(in the rows, 128 means zero)
Each row of numbers belongs to one of the things below and depends on some of the facts about them. Some rows are named. Which thing is each other row?

Some facts about the things:
grokladol: sits directly inside; bruskina: uses; suflar: points at
(beku, grokladol, dugek); (bogol, grokladol, lutrok); (bogre, grokladol, rekobal)
(bruzul, grokladol, mifu); (doklol, grokladol, rekobal); (drevodur, grokladol, ruvubor)
(drira, grokladol, suplo); (drula, grokladol, pider); (fefa, grokladol, pider)
(flaste, grokladol, mifu); (gifak, grokladol, kedas); (kanum, grokladol, dugek)
(kapastum, grokladol, mifu); (kebraro, grokladol, dugek); (kegon, grokladol, kedas)
(kerodras, grokladol, rekobal); (kidalol, grokladol, pider); (kliva, grokladol, ruvubor)
(kolim, grokladol, suplo); (kuguster, grokladol, lutrok); (lostal, grokladol, kedas)
(mesim, grokladol, kedas); (meskimal, grokladol, rekobal); (migristem, grokladol, dugek)
(mobre, grokladol, kedas); (momor, grokladol, dugek); (muzi, grokladol, pider)
(nesku, grokladol, ruvubor); (pakegan, grokladol, rekobal); (redruk, grokladol, kedas)
(regrar, grokladol, dugek); (rogu, grokladol, ruvubor); (rovan, grokladol, mifu)
(saklum, grokladol, lutrok); (seben, grokladol, dugek); (skeba, grokladol, mifu)
(skeguk, grokladol, dugek); (skibratri, grokladol, lutrok); (skifun, grokladol, mifu)
(skozam, grokladol, kedas); (skuplik, grokladol, rekobal); (stedufos, grokladol, ruvubor)
(stisa, grokladol, rekobal); (tronon, grokladol, kedas); (trulin, grokladol, rekobal)
(trustik, grokladol, dugek); (tufonan, grokladol, lutrok); (vadu, grokladol, pider)
(vagri, grokladol, kedas); (vizir, grokladol, lutrok); (voflol, grokladol, pider)
(vuzofa, grokladol, pider); (zeplek, grokladol, pider); (zilun, grokladol, ruvubor)
(ziru, grokladol, lutrok); (zodral, grokladol, ruvubor); (zuklos, grokladol, mifu)
(drula, bruskina, pakegan); (drula, bruskina, bogol); (drula, bruskina, bogre)
(drula, bruskina, kapastum); (drula, bruskina, beku); (drula, bruskina, kedas)
(kebraro, bruskina, bogol); (kebraro, bruskina, stisa); (kebraro, bruskina, zilun)
(kegon, bruskina, kolim); (kegon, bruskina, seben); (kegon, bruskina, doklol)
(kegon, bruskina, vizir); (kegon, bruskina, fefa); (kidalol, bruskina, regrar)
(kidalol, bruskina, doklol); (kidalol, bruskina, stisa); (kidalol, bruskina, skibratri)
(kidalol, bruskina, beku); (kidalol, bruskina, rovan); (kliva, bruskina, regrar)
(kliva, bruskina, saklum); (kliva, bruskina, kolim); (kliva, bruskina, rogu)
(kliva, bruskina, mifu); (kliva, bruskina, gifak); (kliva, bruskina, ruvubor)
(kliva, bruskina, mobre); (kliva, bruskina, migristem); (kliva, bruskina, meskimal)
(kliva, bruskina, fefa); (kliva, bruskina, kuguster); (kliva, bruskina, kedas)
(kliva, bruskina, rovan); (lostal, bruskina, skozam); (lostal, bruskina, momor)
(lostal, bruskina, mobre); (lostal, bruskina, beku); (lostal, bruskina, stedufos)
(lostal, bruskina, pider); (lostal, bruskina, mesim); (nesku, bruskina, rogu)
(nesku, bruskina, doklol); (nesku, bruskina, pider); (skeguk, bruskina, gifak)
(skeguk, bruskina, dugek); (skeguk, bruskina, mobre); (skeguk, bruskina, lutrok)
(skeguk, bruskina, stisa); (skeguk, bruskina, kanum); (skeguk, bruskina, skeba)
(skeguk, bruskina, trulin); (bogol, suflar, redruk); (bogol, suflar, vagri)
(bruzul, suflar, flaste); (bruzul, suflar, vadu); (bruzul, suflar, lostal)
(drevodur, suflar, zuklos); (drira, suflar, vadu); (dugek, suflar, tronon)
(fefa, suflar, bruzul); (fefa, suflar, kapastum); (gifak, suflar, kolim)
(gifak, suflar, flaste); (kanum, suflar, regrar); (kanum, suflar, bogol)
(kapastum, suflar, bruzul); (kapastum, suflar, vagri); (kedas, suflar, regrar)
(kedas, suflar, saklum); (kidalol, suflar, rogu); (kidalol, suflar, flaste)
(kidalol, suflar, vadu); (kolim, suflar, mesim); (lostal, suflar, bogol)
(lutrok, suflar, skeguk); (meskimal, suflar, pakegan); (meskimal, suflar, drira)
(mifu, suflar, tronon); (migristem, suflar, rovan); (mobre, suflar, drevodur)
(momor, suflar, drira); (momor, suflar, fefa); (pakegan, suflar, bogol)
(pakegan, suflar, dugek); (pakegan, suflar, flaste); (regrar, suflar, vagri)
(rovan, suflar, kliva); (rovan, suflar, nesku); (rovan, suflar, fefa)
(saklum, suflar, lostal); (skifun, suflar, tufonan); (skifun, suflar, kedas)
(stedufos, suflar, kapastum); (stedufos, suflar, lostal); (stedufos, suflar, fefa)
(stisa, suflar, skifun); (suplo, suflar, vizir); (tronon, suflar, rogu)
(tronon, suflar, bruzul); (tufonan, suflar, vadu); (vadu, suflar, mesim)
(vagri, suflar, redruk); (vizir, suflar, momor); (vuzofa, suflar, kidalol)
(vuzofa, suflar, drira); (vuzofa, suflar, kanum); (zeplek, suflar, rogu)
(zeplek, suflar, bogol); (zeplek, suflar, bruzul); (zeplek, suflar, drira)
(zeplek, suflar, stedufos); (zuklos, suflar, bruzul)

Some things and their rows:
[131 109 169 121 137 143 113 132 149 117 130 155 116 121  93 139 140 111
 152 124 137 109 128 158 135 143 154 148 142] : ziru
[160  82 120 119 142 111 181 111  48 153  33 147  76 132 150 124 149 162
 134 131  98  70 131 132 137 161 144  70  98] : lostal
[130 142 124 145 172 127 154 154 111 138 148  84 108 137 120 114 141 113
  94 122 117 141 130 125 115 112 124 151 131] : bruzul
[126 115 134 130 141 122 138 121 134 167  90 131  82 155 137 144 125 143
 147 113 120 104 141 137 139 150 131  90 146] : skozam
[137 111 141 113 146  93 144 126 101 168 115 104  67 155 157 143 126 141
 143 140 126  98 155 138 136 148 129  89 123] : mesim
[112  95 142 102 124 129 127 132 133 117 112 151 135 152 138 178 138 171
  96 112 137 101 102  93  69 118 150 106 135] : beku
[138  90 105 113 146  78 136  83 168 164 104 149 164  45 117 108 159 125
 126 142 126 146 130  71  40 113 168 123  52] : kidalol
[100 216 158 106 112 142 130 157 119  86 112 129 193 148 187 153 139 153
  90 182 171 119  82  73 115 157 123 139 124] : dugek
[130 127  90 121  53 142 119 145 108 149 152 130  71 114 141 100 144 106
 100 173 127 162 138 171 147 127 133 157 109] : rogu
[106 138 137 122 116 143 130 145 170 114 156 163 137 166 136 178 123 124
 123 108 163 103 111  78 116 101 105 109 136] : seben
[130  95 189 122 145 143 105 127 167 140 134 153 124 120  85 140 147 123
 134 105 153 112 112 137 103 133 160 162 143] : skibratri
[123 187 130  95 132 154 137 141 131 110 138 132 148 127 140 140 143 137
  97 132 110 117 102 101 124 117 107 111 137] : kanum
[116 153 129 114 109 130 154 141 136 131 120 131 152 159 109 185 106  96
 107 156 115 120  86 127 139  96 111 114 138] : migristem
[119 124 122 131 131 132 157 126 112 157  86 121 128 148 109 141 151 116
 134 146  69 120 153 112 167 185 125  69 133] : mobre
[122 103 120 138  41 113 130 128 100 129  65 147 127 103  70 149  82  82
  88 156  92 164 144 139 166  94 122 119  30] : kliva
[142 142 139 125 132 118 124 143 118 130 141 114 112 114 141 119 131 132
 132 157 130 126 120 139 125 127 122 122 125] : drira
[151 114 126 136 117 119 125 102 133 122 151 126 172 135 125 145 131 153
 136  87 137 122 155 152 129 117 115 138 160] : kerodras
[171 125 142 156  97 115 115 106 124  94 103 109 233 139 170 127 115 184
 160 115 172 139 141 151 128 146 121 184 169] : rekobal
[148 141 125 133 112 135 121 112 135 111 144 117 197 122 122 133 135 173
 134  98 135 112 165 158 141 133 126 124 158] : trulin
[124 138 112 139 172 124 144 135 121 110 138  95 104 146 129  93 136 111
 112 102  99 133 145 131 128  75 139 161 146] : skifun
[169 121 193 132 131 115 116 140 140 107 168 151  97 116  92 108 135  86
 151 117 176 114  98 122 139 127 100 114 142] : vizir
[143 138 145 113 150 161 136 126 132 166 113  93  75 131 145 138 118 130
 147 106 113 120 130 132 152 145 108 105 111] : vagri
[118 150 123 153 154 153 129 140 154 117 126 116 133 133 115 115 142 146
  88  86 132 105 162 131 130  98 147 121 157] : skeba
[ 97 116 123 135  85 145 103 139 133 150 146 162 116 146 121  88 117 163
 112 119 103 142 139 145 131 117 121 112 129] : zodral

Name these rows:
Some rows may be things named above.
[135 119 124 131 133 127 150 127 102 155  93 113 127 146 111 143 149 111
 134 147  80 128 156 117 167 184 127  69 137] -> mobre
[131 119 110 150 165 150 148 142 116 108 155  72  95 129 120 107 120 125
  92 110 142 132 112 134 110 121 135 132 131] -> kapastum
[157 134 140 130 109  99 150  87 117 128 147 114 176 107 135 143 124 125
 128 115  99 156 146 165 146 132  89 134 153] -> meskimal
[118 121 153 116 165 176 118 129  77 108 136 135  67  97 101 138 141 110
 165 146 175 157 103 172 115 135 113 150 133] -> bogol
[101 113 125 135  81 143 108 139 128 139 144 160 115 138 121  97 116 165
 117 116  94 144 137 151 139 122 129 122 128] -> zodral
[110 161 144 109 137 119 150 104 155 152 107  92 104 128 128 135 121 121
 126 138 104 134 164 128 172 174 130  90 123] -> gifak
[ 87 128 145 155  42 146  83 148 116 135  93 157 156 154 153  76  95 172
 113 149 111 181 129 131 152 136 131 160 113] -> ruvubor
[101 146 122 112 119 137 118 136 146 114 140 151 146 154 135 191 134 131
 102 132 137  99 117 112 117 110 127 122 152] -> trustik
[165  87 107 117 140  87 181 105  42 151  39 144  83 132 151 119 154 144
 138 131 105  86 131 123 146 161 137  66  95] -> lostal
[173 119 187 129 133 122 113 141 147  99 164 151  93 115  93 112 144  89
 146 103 176 114 102 119 141 140 106 117 135] -> vizir
[ 89  43  56 132 149 145 114  94 113  85 120 127 116  73 128 156  66 148
 126 142 186 143 122 121  66 157 168  76  89] -> drula
[150 159 168 153 110 114 107 133 123 106  94 109 170 129 168  74 112 130
 135 170 155 138  83 100 112 146 136 132 164] -> suplo
[130 114  51 141 130  87 106 150 143 113 112 166 169 107 192  69  93  98
 180 186 159 110 108 119 126 148 212 159 147] -> pider
[126 133 124 132 167 123 138 129 128 114 130  89  91 159 123 100 138 120
 108  96  84 126 149 126 115  76 134 154 152] -> skifun
[137 123 137 162 151 111 157 126 154 152 110  84 133 134  84 111 110  98
  81 119  93 128 115 123 118  77 141 143 124] -> rovan
[147  85 121 151 114 130 138  86 196 136 105 148  61 161 121 150 134 112
 159  33 211 104 158  44 158 146  94  91  58] -> kegon
[131 149 148  91 127 150 126 138 137 130 108 131 135 122 156 173 140 118
  97 125  70 123 106  96  90  89 122 145 119] -> regrar
[114  99 124 133  91 150 112 156 100 152 160 141 121 146 112 101 133 144
 116 152  93 170 129 136 129 139 114 127 119] -> drevodur
[115 130 161 123 125 173 118 103 139 119  39  49 100 151 177 106  82 126
 159 142 116 148 110 101 153 207 134 109 120] -> kedas
[115 160 149 182 168 108 140 156 114 108  81  86 141 147 166  76 120  89
  81 127 155 161 126 111 131 124 148 198 140] -> mifu
[142 156 168 153 103 110 109 138 128 114 104 113 167 134 166  73 111 125
 136 185 166 141  88 108 122 151 141 136 157] -> suplo
[114 157 147 182 155 113 151 141 111 108  86  84 141 143 160  83 129  95
  82 124 149 159 124 106 147 124 144 189 150] -> mifu
[150 121 114 134 140  91 127 148 139 129 163 141 141 111 125 121  78  89
 159 117 125 141 116 111 139 109 112 108  91] -> fefa
[ 67 149  85 128 139 165 123 114 105 117  72 177 106 126 108 210 170 151
 150 188 217 142 141 104  69  59  90 110 124] -> kebraro
[ 74 116 124 154 102 144  97 132 114 149 128 170  92 148 109 117 125 166
 156 149 135 167 147 158 130  76 108 121 141] -> zilun
[122 115 136 132  98 101 135 140  77 148 152 165 118 148 131  82 121 152
 123 141  70 151 105 146 132 120 115 104 124] -> stedufos
[164  80 112 118 145  94 179 108  45 152  43 144  64 134 150 118 153 141
 135 139 102  76 134 117 136 170 143  59  93] -> lostal
[109 148 128 110 111 127 143 139 133 122 120 133 149 152 111 176 119  94
 103 161  97 105  79 114 135  84 119 115 134] -> migristem
[178 107  96 134  82 126 127  89 173 133 170 134 164 143 138 124 165 152
 149  71 164 120 139 138 117 118 120 171 134] -> doklol
[102 165 193 128 134 136  73 139 113  80  93 158 139 110  81  96 138 112
 154 107 170  82  94 124 116 221 157 197 155] -> lutrok
[109 136 122 123 120 131 124 141 160 110 161 164 145 180 142 182 135 133
 118  83 161 103 117  77 118 110 104 112 138] -> seben
[154 105  28 125  12 149 152 110 126 142 120 156  68 129 107  70 165 107
 113 167 151 118  97 144 143  98 164 158  70] -> nesku
[136 135 140 115 122  96 148 149  94 117 139 143 124 154 148 157 146 124
 104 163 111  99  84 108 120 106  97  81 162] -> momor
[161 117 131 122 126 113 139  94 117 103 172  94 162 107 144 130 124 159
 127 116 143 158 124 172 123 149 105 133 144] -> pakegan
[111 142 155 120 123 172 128  97 138 122  34  58 100 158 175 118  85 124
 149 146 126 159 116 103 152 203 133 122 115] -> kedas
[138 146 145 112 116  99 141 148 107 123 141 143 137 139 142 146 135 123
 106 155 119 103  86 107 111  97 104  91 153] -> momor
[136 127 103 108 159  81 120 149 133 136 170 117 122  99 143 104 105 109
 156 162 104 132 134 128 127 120 149 125 107] -> vadu
[117 127 152 130 126  90 137 137 141 122 152 131 105 148 135 132 120  99
 125 101 141 146 153 109 144 127 111 128 108] -> kolim
[ 89 222  93 116 111 148 108 130 101  85  93 164 160  91  75 176 160 159
  99 127 142  53 173  82 100 143 129  89 102] -> skeguk
[145 162 135 114 136 114 120  86 128 120 125 111 186 129 115 126 181 168
 178 113 113 158 165 157  92  77 103 132 136] -> stisa

The same things again, as new rows of numbers:
Known rows:
[135 112 134 122 134 138 131 110 132 129 135 144 137] : zodral
[116 131 130 134 105 118 130 124 151 130 124 132 138] : rogu
[127 114 141 137 142 112 130 136 153 137 138 126 124] : drira
[192 125 128 140 127  48 200 184 132 125 130 136 147] : momor
[180 103 159 166 102 116  92  96 184 143 158 100 142] : vizir
[129 135 144 148 101 121 115 111 150 134 132 124 144] : fefa
[218 111 119 134 157 118  97 137 119 124 158  79  73] : suplo
[162 158  85  85 100 161 149 122 103  96 114 137 108] : pider
[136 120 130 126 136 137 128 115 133 126 133 139 141] : voflol
[136 113 161 112 157 155 118 152 121  98 136 157 118] : drula
[ 88 165 107  68  91 177  88 118 119  90 102  88  63] : kedas
[109 143  84  63 148 161 129 132 204 121 155 109  87] : lostal
[111 137  75  33 104 157 148 139 183 128 161  92 141] : skozam
[134 137  97  89 116  93 177 172 161 121 131 115 138] : stedufos
[113 115 145 153  97 126 132 112 166 137 121 130 148] : kolim
[134 110 126 184 150  53 166 140  54 170 106 136 130] : kanum
[162 113 139 166 181  90 157 109  69 157 124 178 123] : skeguk
[114 151 143 149 161 133 135 135 132 128 122 104 146] : zuklos
[106 173 156 157 172 144 140 145 135 119 126  83 158] : drevodur
[126 112 136 123 117 135 123 117 129 130 130 132 152] : skibratri
[166 109 153 158 139  93 162 132  93 126 113 177 148] : trustik
[116 128 130 132 135 126 131 131 142 129 125 134 117] : flaste
[129 116 140 134  92 137 125 104 133 133 130 128 172] : kuguster
[136 121 129 121 138 138 129 117 134 132 136 138 135] : kerodras

Rows to name:
A row may be one of the things named above.
[146 165 129 125 133 111  80 111 137 147 148 167 133] -> kliva
[150 151  94 108 127 172 125 106  83 103 114 149  85] -> rekobal
[ 72 187 115 113 159 171 128 143 163 128 136  13 169] -> mobre
[134 128 138 140 159 131 124 122 155 127 133 151  94] -> kidalol
[101 108 126 134 134 113 134 144 114 134 115 122 111] -> stisa
[154 177 122 115 143 113  97 116 158 142 150 167 124] -> nesku
[150 162  83  90  93 159 149 125  97  99 110 138 101] -> pider
[141 150 108 117  94 164 121  90  84 100 105 133 109] -> ruvubor
[162 110 159 163 140  97 163 126  99 126 115 179 148] -> trustik
[117 129 118 101 133 207  79  64 206 128 153 129 108] -> kegon
[137 149  72 119 138 137 120 105  32 139 108 108  92] -> lutrok
[216 111 118 136 153 126  91 142 123 122 160  79  72] -> suplo
[144 158 102 121  89 165 116  93  88 105 103 130 115] -> ruvubor
[ 89 166 106  72  86 181  90 120 116  90 105  88  61] -> kedas
[111 143  82  64 152 168 128 131 205 131 157 106  89] -> lostal
[158 160  82  89  99 152 150 120  96  93 109 138 102] -> pider
[119 105 152 114 151 144 103 150  83 117 135 134 130] -> zilun
[158 153 157 180 100  62 121 143  95 143 124 158 176] -> migristem
[129 159 107 140  94 146 123 112  97 102  91 115  92] -> mifu
[155 145  73 171 161  76 146 130   8 124  75 129  88] -> dugek
[127 117 137 122 113 139 127 113 133 131 131 136 153] -> skibratri
[143 114 154 183 112  80 163 139 101 127  99 169 138] -> regrar
[128 159 129 130 102 105  92 131 126 143 139 130 156] -> rovan
[157 112 174 193  93 107 153  88 136 127 103 180 169] -> seben
[124 119 136 146 141 117 133 135 153 144 139 128 127] -> drira
[ 94 144  66  48 100 147 156 153 191 124 145  90 118] -> mesim
[160 107 163 151 119  93 171 154  92 112 112 171 164] -> beku
[ 81 129  93 102 109 154 108 115 155 155 141  69 116] -> gifak
[165 100 178 160 185 114 138 144  69 112 123 193 113] -> kebraro
[128 117 137 127 106 138 132 104 143 134 127 135 155] -> doklol

